Each row has a class, written as a number after it.
[-11,344,573,174,3,-54,-184,172,203,186,152,175,-280,-257,-10,244,-157,90,57,-49,-106,-288,326,143,198,-170,-478,32,-123,108,-273,-19,-211,74,-286,47,-23,5,376,123,169]	1
[172,-153,-159,-322,-132,-175,204,-246,-239,-34,-238,88,-171,97,-79,-556,73,27,-28,120,93,188,193,134,192,-65,-340,-454,-16,-54,315,-61,37,230,-71,-85,44,8,-74,-136,-306]	6
[306,-103,98,395,-2,27,-126,-57,267,-141,274,100,-218,-203,-244,423,-65,-360,304,-282,-158,-264,-171,-186,68,-78,-310,-144,-254,-476,-128,376,100,-41,-331,119,-12,153,293,31,213]	7
[356,-385,-377,61,-120,89,221,-301,74,54,-75,-55,-75,123,-113,-512,232,-105,369,-60,42,159,-379,-89,-102,-55,-73,-289,-66,-409,263,256,103,155,-41,12,-3,292,-142,19,-30]	9
[-10,133,242,11,-163,-152,-11,-71,5,-10,-21,-29,-45,87,37,202,-116,-112,-97,89,-164,-136,288,258,273,35,-502,-65,65,154,-51,90,-216,145,-48,62,55,-86,195,98,-52]	0
[375,17,-293,-41,40,91,74,-109,-104,81,143,18,94,14,-154,105,281,117,84,-55,152,193,-143,-156,-259,-30,21,23,-141,-302,65,163,24,47,111,-18,-59,49,32,78,-52]	2
[74,75,-332,-299,-40,226,65,-76,-499,-246,-96,-79,365,83,-201,374,103,-36,-216,176,210,24,300,48,50,192,18,273,-125,-29,66,-176,-147,-126,470,-86,75,-128,-12,151,-188]	1
[-83,8,44,-79,-15,-64,-170,22,-39,21,-80,29,13,48,96,134,-160,-248,-100,47,-49,-231,153,152,107,50,-98,-129,39,69,-58,-25,-22,-85,-86,89,-69,-70,52,-106,-4]	2
[142,-140,-173,-324,137,-65,-204,-186,11,216,29,380,-1,69,156,-150,50,-200,11,-172,-75,-169,-26,76,-209,-62,356,-577,-5,-103,243,67,190,-58,-42,2,-148,-20,-79,-528,-152]	3
[318,239,221,114,20,-22,-83,-53,64,396,200,177,-122,-96,80,95,79,-7,188,-268,-35,-133,166,73,-132,-229,-143,-288,-146,-230,31,81,-232,206,-169,157,-81,47,205,-43,173]	8
[610,-140,91,1,-188,-132,77,-289,361,309,108,39,-379,-40,14,-419,276,131,389,-208,-1,92,-241,-103,-183,-240,-499,-454,-124,-433,165,472,30,427,-471,34,19,191,83,51,76]	1
[14,-54,68,-201,55,-50,-200,-78,108,230,-8,268,-38,9,163,-40,-34,-136,-29,-15,-10,-182,156,170,-42,-31,72,-319,-58,17,58,45,18,-68,-151,2,-90,41,121,-217,-80]	5
[-106,-148,197,28,-47,-130,-154,-46,250,40,-151,37,-164,17,169,-140,-183,-248,66,9,-172,-224,-80,138,124,22,-244,-321,52,59,69,37,105,14,-340,92,-40,91,75,-92,33]	3
[-467,38,361,12,251,-144,-485,245,163,189,87,330,-227,-228,269,-75,-332,-301,-128,-129,-227,-472,339,147,135,-51,283,-242,100,306,-91,-132,155,-246,-312,61,-206,-111,118,-535,198]	9
[-319,-224,81,86,-42,-141,-126,51,218,-383,-146,-152,-62,72,85,346,-205,-322,-73,116,-162,-146,-157,-16,153,214,-224,89,92,194,-61,-1,165,-240,-329,119,66,-32,126,72,-5]	3
[-178,-154,156,155,314,-47,-295,148,228,-241,333,176,-76,-102,156,388,-59,-106,-33,-292,-146,-74,-159,-327,-191,74,387,-79,-24,75,-33,25,417,-315,-445,61,-75,-80,56,-345,135]	6
[317,-336,-271,-75,-178,-9,127,-306,137,13,-156,-110,29,146,27,-216,98,-88,136,-63,-34,42,-363,-10,-93,106,-102,-334,38,-251,238,311,72,140,-38,23,69,150,-79,57,-164]	5
[217,311,123,144,91,-9,-89,164,128,319,411,69,-91,-82,12,395,231,290,130,-179,9,14,-37,-187,-445,-258,75,278,-119,-150,-259,220,-147,30,-70,90,-106,-72,148,61,313]	7
[366,-337,-408,-205,-130,-59,-85,-260,-72,-366,15,-36,150,252,-135,495,169,-422,-82,-56,96,5,-1,-126,-137,216,-181,-111,-193,-352,150,312,68,-166,-66,112,75,-32,129,31,-137]	4
[131,300,57,37,238,33,-71,248,128,518,391,266,-106,-5,164,-137,218,287,248,-157,67,37,-73,-115,-585,-375,534,132,-11,-51,-174,22,-94,-77,-67,176,-268,-16,-35,-315,381]	8
[-267,101,-64,-185,18,9,181,123,-266,72,-80,-17,-4,57,-3,-342,150,375,-162,291,193,298,292,54,31,-37,112,302,77,302,12,-299,-51,-12,141,-149,-2,-66,-102,52,-38]	9
[88,-282,40,125,-67,-41,-155,-153,288,-124,-137,-4,7,38,-7,436,-240,-548,113,-94,-297,-290,-202,192,216,195,-335,-382,-44,-197,70,226,98,-90,-137,131,-13,109,290,3,-148]	7
[-397,119,221,-93,158,-43,-308,165,40,-8,14,75,172,97,285,579,-245,-314,-220,19,-250,-273,246,247,-1,164,207,-28,93,390,-61,-212,-52,-396,11,100,-62,-212,91,-226,0]	6
[-294,293,375,-74,8,-162,-12,206,311,612,-233,-22,-18,176,421,-381,-125,214,58,246,-138,-6,-14,446,-134,-148,21,-41,358,499,-132,-173,-253,35,-16,155,-121,-21,-27,-48,60]	5
[-36,527,68,-57,107,142,-4,249,-411,-17,254,-37,72,-134,-168,394,96,372,-162,63,124,4,402,-130,-79,-46,152,615,-22,137,-277,-150,-222,-54,348,-62,-25,-301,16,94,186]	1
[-42,93,122,214,76,-72,106,198,111,18,123,-68,-226,-56,-100,-58,140,341,124,70,-10,316,-91,-184,-70,-126,-187,272,6,33,-143,19,64,27,-201,-34,-14,-12,117,149,110]	7
[-127,-512,-53,-197,-51,-206,-173,-218,371,-126,-378,103,-3,207,227,-172,-325,-571,-39,13,-304,-112,-212,310,285,320,-84,-706,177,192,310,95,335,-145,-259,64,6,111,65,-284,-305]	4
[21,-37,72,218,51,35,-133,5,72,-106,53,75,-108,-183,-116,186,-139,-206,56,-92,-133,-165,5,-22,180,73,-114,-142,-94,-83,-22,73,68,-53,-98,-28,-40,40,224,24,32]	9
[-45,5,-216,-286,340,-135,-181,94,-93,-11,341,393,-87,-49,100,32,190,127,-92,-175,50,79,71,-286,-342,-104,673,-148,-42,74,60,-22,306,-233,-149,-18,-202,-207,-61,-588,30]	8
[-527,110,244,287,347,96,-275,427,-99,-369,266,-16,-48,-294,-77,721,-184,169,-165,-110,-108,-76,131,-386,24,134,368,606,10,343,-391,-226,194,-406,-117,-50,-7,-246,4,-10,235]	2
[-28,-47,-269,-214,190,120,-191,-12,-9,163,138,76,375,203,232,335,89,-172,-41,-83,-58,-129,-210,11,-403,99,707,-12,128,70,27,62,71,-235,313,59,-126,-103,-192,-345,-19]	0
[154,-79,-14,12,-133,159,126,-230,-225,21,-261,-104,59,-4,-46,-223,-92,-194,79,-5,-29,-107,52,191,267,92,-204,-317,-68,-212,260,-112,-98,184,188,14,65,104,-55,75,-126]	6
[290,218,-179,244,74,272,222,87,-255,72,82,-134,-34,-209,-349,-198,320,492,171,-17,287,291,-161,-357,-107,-189,119,442,-97,-298,-119,-22,-51,154,266,-75,-4,94,-61,307,191]	4
[169,154,-214,-145,-85,252,-15,-136,-376,-40,-214,-70,301,40,-149,451,-102,-314,-30,-3,-4,-315,47,214,176,146,14,-53,-26,-185,31,-79,-279,-18,549,58,30,-89,-33,86,-188]	1
[88,-229,-194,9,105,-24,-28,-58,67,-207,182,122,26,82,-53,105,103,-145,98,-61,-19,77,-133,-162,-94,12,70,-50,-36,-88,41,182,220,-171,-171,11,-58,27,-7,-216,12]	0
[343,-169,-262,-199,-219,6,139,-373,-236,21,-196,-129,185,224,-44,110,137,-261,-4,-6,6,45,142,219,38,141,-332,-331,-123,-265,326,72,-195,140,126,74,76,52,3,106,-263]	2
[-124,113,157,51,238,-77,-100,214,68,33,255,263,-211,-124,19,-107,-12,98,59,-34,-32,-14,121,-120,-115,-188,190,27,-6,121,-145,-27,160,-167,-256,6,-153,-80,33,-336,219]	6
[-324,578,274,160,83,145,152,369,-478,39,67,-198,-57,-214,-144,-45,-64,465,-136,262,194,151,410,-69,186,-102,77,833,155,305,-416,-434,-247,68,243,-81,-22,-308,-127,227,337]	0
[-503,472,360,104,62,-130,241,392,-55,172,35,-138,-310,-69,146,-475,8,843,-81,297,50,427,183,-15,28,-229,88,719,336,601,-280,-372,-139,157,1,-33,-26,-141,-139,130,213]	8
[220,320,-218,-31,298,126,5,180,-157,409,390,132,-18,-101,-73,-66,417,469,155,-93,219,273,-80,-337,-588,-266,519,255,-146,-245,-86,-1,39,-25,143,-88,-221,-68,-58,-153,232]	7
[-287,268,165,-158,45,-80,54,203,-152,157,-46,50,-97,8,81,-255,14,391,-167,295,126,129,396,124,46,-102,28,274,99,369,-134,-273,-125,-37,22,-75,-32,-110,20,6,5]	5
[-338,-3,-96,-158,161,46,-60,49,-361,-262,-164,148,18,-149,-58,-101,-198,-55,-207,87,-42,-155,171,2,338,108,331,-52,114,208,52,-320,238,-151,201,-98,-32,-177,-140,-316,-137]	3
[98,41,209,291,102,242,-252,-19,159,309,46,145,-108,-347,9,48,-308,-272,247,-328,-245,-534,-185,35,142,-91,260,-326,-42,-293,-84,125,61,61,51,12,-141,149,7,-196,226]	7
[-186,317,72,161,-97,188,128,186,-259,15,-187,-336,102,14,-54,114,-20,158,-13,256,80,-54,-17,103,97,-8,-159,566,97,111,-211,-242,-302,17,345,86,58,-58,-63,410,172]	3
[-28,-31,146,-118,-41,-41,-169,-122,77,225,-148,164,-15,-18,202,-189,-303,-259,-33,-44,-215,-366,156,320,195,69,87,-497,138,84,96,44,-3,48,21,29,-73,14,9,-286,-85]	5
[165,-510,-58,-159,-67,-215,-165,-354,198,-109,-114,204,-86,64,69,-6,-117,-592,25,-210,-289,-197,106,128,191,188,-308,-899,-171,-275,414,217,261,-15,-450,28,1,84,171,-357,-239]	7
[-161,-398,-165,13,-18,-70,56,-125,-35,-419,-78,-142,-35,113,-40,67,43,-152,-57,7,-104,206,-4,-139,113,266,-62,-48,-17,78,236,-8,204,-150,-191,-63,114,-11,-14,22,-154]	9
[416,-317,-302,-91,-164,-109,250,-278,-189,-368,12,18,-214,27,-355,-352,268,68,71,53,153,312,148,-230,84,-3,-513,-146,-229,-347,213,274,112,171,-250,-109,121,64,69,85,-174]	5
[75,-356,-299,-105,-48,11,-138,-232,-42,-386,-111,25,180,103,-117,457,-107,-592,-112,-37,-168,-180,-16,62,201,387,-143,-362,-122,-144,236,167,154,-201,45,-3,34,-17,208,-29,-274]	9
[-433,240,254,-52,-143,-22,-40,83,-298,-137,-341,-183,144,161,26,490,-346,-258,-318,293,-94,-293,572,501,435,245,-300,81,188,490,-80,-318,-345,-115,257,146,167,-181,180,190,-80]	4
[-122,-156,193,-48,74,-150,-224,-10,309,130,-22,267,-167,-21,204,-139,-95,-70,-11,-44,-90,-86,57,104,26,-32,29,-321,27,168,4,-2,165,-89,-359,39,-82,95,106,-238,1]	4
[-248,-431,-45,-123,217,48,-318,-79,211,81,-121,295,-17,-102,216,-267,-251,-381,40,-132,-174,-270,-157,60,102,115,505,-576,38,-24,227,-41,487,-229,-160,-68,-182,146,-112,-553,-72]	7
[132,-232,-152,42,147,-160,-136,50,141,-425,436,64,-185,-2,-181,451,278,35,-28,-207,83,254,-94,-553,-326,45,35,328,-183,-110,-132,247,339,-277,-520,58,21,-73,174,-69,151]	4
[-112,57,216,107,22,33,-60,32,83,160,-88,72,-149,-179,93,-311,-252,20,52,-17,-146,-265,46,105,200,-25,109,-161,143,93,-71,-2,19,73,-4,-17,-46,21,-37,-130,73]	5
[82,-495,-420,-232,4,-185,22,-196,102,-276,78,-91,159,355,127,273,356,-59,-31,11,-22,471,-211,-211,-427,225,63,-131,-19,24,299,224,282,-174,-307,54,64,-25,-72,-112,-237]	2
[71,69,-232,-299,239,45,-335,38,-72,193,237,255,228,84,194,393,47,-308,-57,-173,20,-273,28,-6,-451,22,644,-167,-73,-103,43,6,47,-296,116,159,-227,-134,-14,-505,77]	8
[-23,-285,-467,-228,143,37,149,-108,-183,-120,-47,5,16,82,-85,-315,240,200,-3,29,121,386,-244,-290,-216,18,471,-21,88,-81,199,-75,359,-99,33,-158,-45,-26,-320,-273,-179]	7
[-34,-190,363,132,66,-262,-245,-3,589,259,188,349,-464,-141,222,-241,-59,-35,204,-214,-181,-147,-87,-2,-24,-191,-175,-453,-98,61,-4,224,194,29,-709,29,-135,216,256,-206,147]	9
[-191,-124,-73,-100,-82,-98,130,-58,-267,-528,-158,-44,-53,62,-184,36,-169,-201,-181,244,-22,47,344,56,434,189,-334,71,0,156,65,-101,85,-117,-5,-60,99,-127,77,5,-164]	6
[-57,134,-51,-63,-199,-94,306,26,-204,-238,-135,-283,-45,214,-160,209,137,193,-98,304,80,283,67,78,99,12,-490,392,69,163,-57,-95,-240,39,100,62,180,-100,46,393,-151]	6
[230,-342,-258,152,18,45,125,-178,105,-309,-23,-72,-90,-66,-179,-98,73,-88,207,-99,9,198,-407,-277,49,105,-74,-150,-69,-268,206,185,287,30,-125,-46,43,172,45,60,-118]	8
[54,228,43,-7,126,104,-113,113,44,476,58,90,122,45,127,106,50,2,119,-7,-44,-98,-30,170,-266,-115,233,-36,15,-71,-81,-44,-145,-53,218,78,-171,-12,42,-112,81]	7
[-294,295,343,288,102,87,5,315,256,518,74,-45,-170,-102,201,-227,74,448,206,81,29,75,-186,59,-208,-290,215,406,131,289,-298,-191,-191,22,-35,46,-105,143,-30,198,334]	9
[-286,-86,131,21,107,-88,-175,19,197,31,-87,127,-21,30,194,107,-235,-288,18,-5,-202,-217,-136,178,178,38,143,-254,235,239,-43,-47,127,-118,-120,90,-65,-17,-23,-265,-75]	0
[-185,140,72,113,161,80,-186,200,-4,63,191,123,4,-56,13,282,-103,-98,14,-57,-107,-178,126,-7,-68,-26,292,192,36,116,-197,-36,-15,-254,35,63,-136,-96,53,-136,248]	9
[306,-116,135,471,147,267,-261,-90,217,35,232,64,18,-257,-69,562,-90,-409,371,-469,-191,-435,-342,-161,2,-30,51,-269,-208,-444,-60,230,49,-52,-129,119,-42,197,127,-8,196]	0
[-218,2,176,304,165,-8,-74,239,175,-207,209,17,-194,-131,-56,191,-83,89,97,-22,-95,34,-109,-225,31,-71,53,358,56,181,-300,32,190,-233,-287,57,-57,-9,49,-32,231]	2
[128,-43,70,97,-278,84,91,-167,-39,12,-353,-63,161,149,-41,121,-383,-523,93,36,-203,-336,111,582,443,128,-465,-266,105,-75,67,5,-339,133,322,233,71,122,138,200,-128]	8
[152,86,-99,160,174,-63,26,107,73,-190,419,74,-222,-168,-196,271,272,301,125,-198,117,254,-231,-510,-278,-164,91,332,-138,-145,-133,148,178,-45,-277,54,-12,-17,124,20,172]	8
[-168,331,258,55,57,3,-96,225,18,216,58,59,-17,-11,79,259,3,183,-81,117,45,-65,263,166,-36,-137,29,319,52,239,-290,-159,-240,-86,81,101,-39,-53,124,123,154]	4
[149,-120,-93,-150,-139,-90,278,-169,16,39,-261,-136,-110,139,-46,-601,172,222,111,201,65,363,-89,59,63,24,-412,-164,68,1,242,4,20,242,-95,-87,39,86,-38,134,-205]	1
[-25,-77,37,21,-75,26,-39,-75,-100,-53,-201,-54,66,33,25,126,-126,-205,-44,4,-81,-112,188,187,218,139,-123,-162,38,29,81,-87,-80,-32,75,87,81,-20,41,38,-53]	4
[155,-105,-151,-132,-38,58,-156,-181,-181,-255,32,127,173,116,-105,510,-124,-557,-60,-50,-93,-278,216,131,116,157,-116,-229,-145,-157,92,122,-19,-207,131,78,4,-70,147,-146,-105]	6
[-199,297,260,-57,166,-24,-218,195,-121,31,89,265,-54,-134,20,319,-216,-80,-174,-28,-114,-310,299,148,144,-78,121,-57,24,227,-182,-169,-44,-142,26,55,-103,-201,133,-244,40]	6
[-336,-38,354,41,-54,-78,-195,-36,1,-150,-283,35,-43,-64,125,167,-436,-453,-122,62,-343,-434,367,370,540,188,-311,-343,63,261,73,-206,-29,-96,-85,64,68,-80,165,-88,-90]	3
[171,-509,-167,-99,-80,-179,-51,-349,112,-353,-153,176,-179,-31,-88,-96,-128,-404,26,-123,-142,-81,-134,-25,310,155,-289,-701,-75,-211,310,234,365,51,-380,15,42,114,42,-234,-325]	2
[-276,111,196,-89,130,-72,-271,133,131,115,73,156,32,10,244,207,-234,-94,-165,-27,-193,-264,124,108,-38,111,329,-46,198,326,-123,4,66,-223,-19,52,-90,-182,56,-276,49]	5
[90,264,189,320,119,29,43,189,17,41,247,69,-310,-316,-221,67,79,379,149,-142,51,65,-123,-280,6,-282,-63,248,-53,-80,-294,42,21,116,-202,16,-31,16,52,120,217]	2
[-222,79,109,181,162,147,-281,138,85,-94,140,-27,190,-68,79,779,-224,-277,-76,-143,-223,-374,-162,-3,-27,183,358,239,112,129,-258,61,50,-297,158,153,-66,-117,54,-86,119]	2
[30,-147,-216,-54,-204,154,169,-225,-217,-44,-388,-351,354,269,41,190,-15,-270,1,146,-33,17,-111,291,118,255,-151,-62,76,-33,215,-102,-213,23,361,122,126,68,-135,244,-243]	2
[3,199,101,132,36,140,-209,93,-78,105,-25,2,36,-115,-26,239,-142,-197,7,-51,16,-335,83,45,31,-28,99,86,-29,-99,-207,-47,-152,-75,107,127,-56,-31,61,1,220]	4
[180,-75,-11,73,88,-19,64,-6,118,116,137,171,-215,-66,-19,-463,117,84,239,-87,40,83,-146,-144,-160,-223,38,-207,-65,-158,44,121,158,65,-277,5,-107,117,-67,-215,166]	6
[389,-100,169,514,3,169,-34,-144,388,284,108,90,-204,-252,-49,-141,-13,-111,573,-306,-65,-149,-504,-104,15,-330,-227,-301,-79,-385,-108,329,29,202,-387,71,-90,358,66,68,340]	0
[-360,220,247,229,274,-47,-97,350,136,-40,315,96,-270,-307,90,-41,-82,403,-9,-94,-73,65,-75,-331,-75,-117,446,427,129,318,-271,-91,211,-107,-209,-22,-111,-110,-22,-202,325]	8
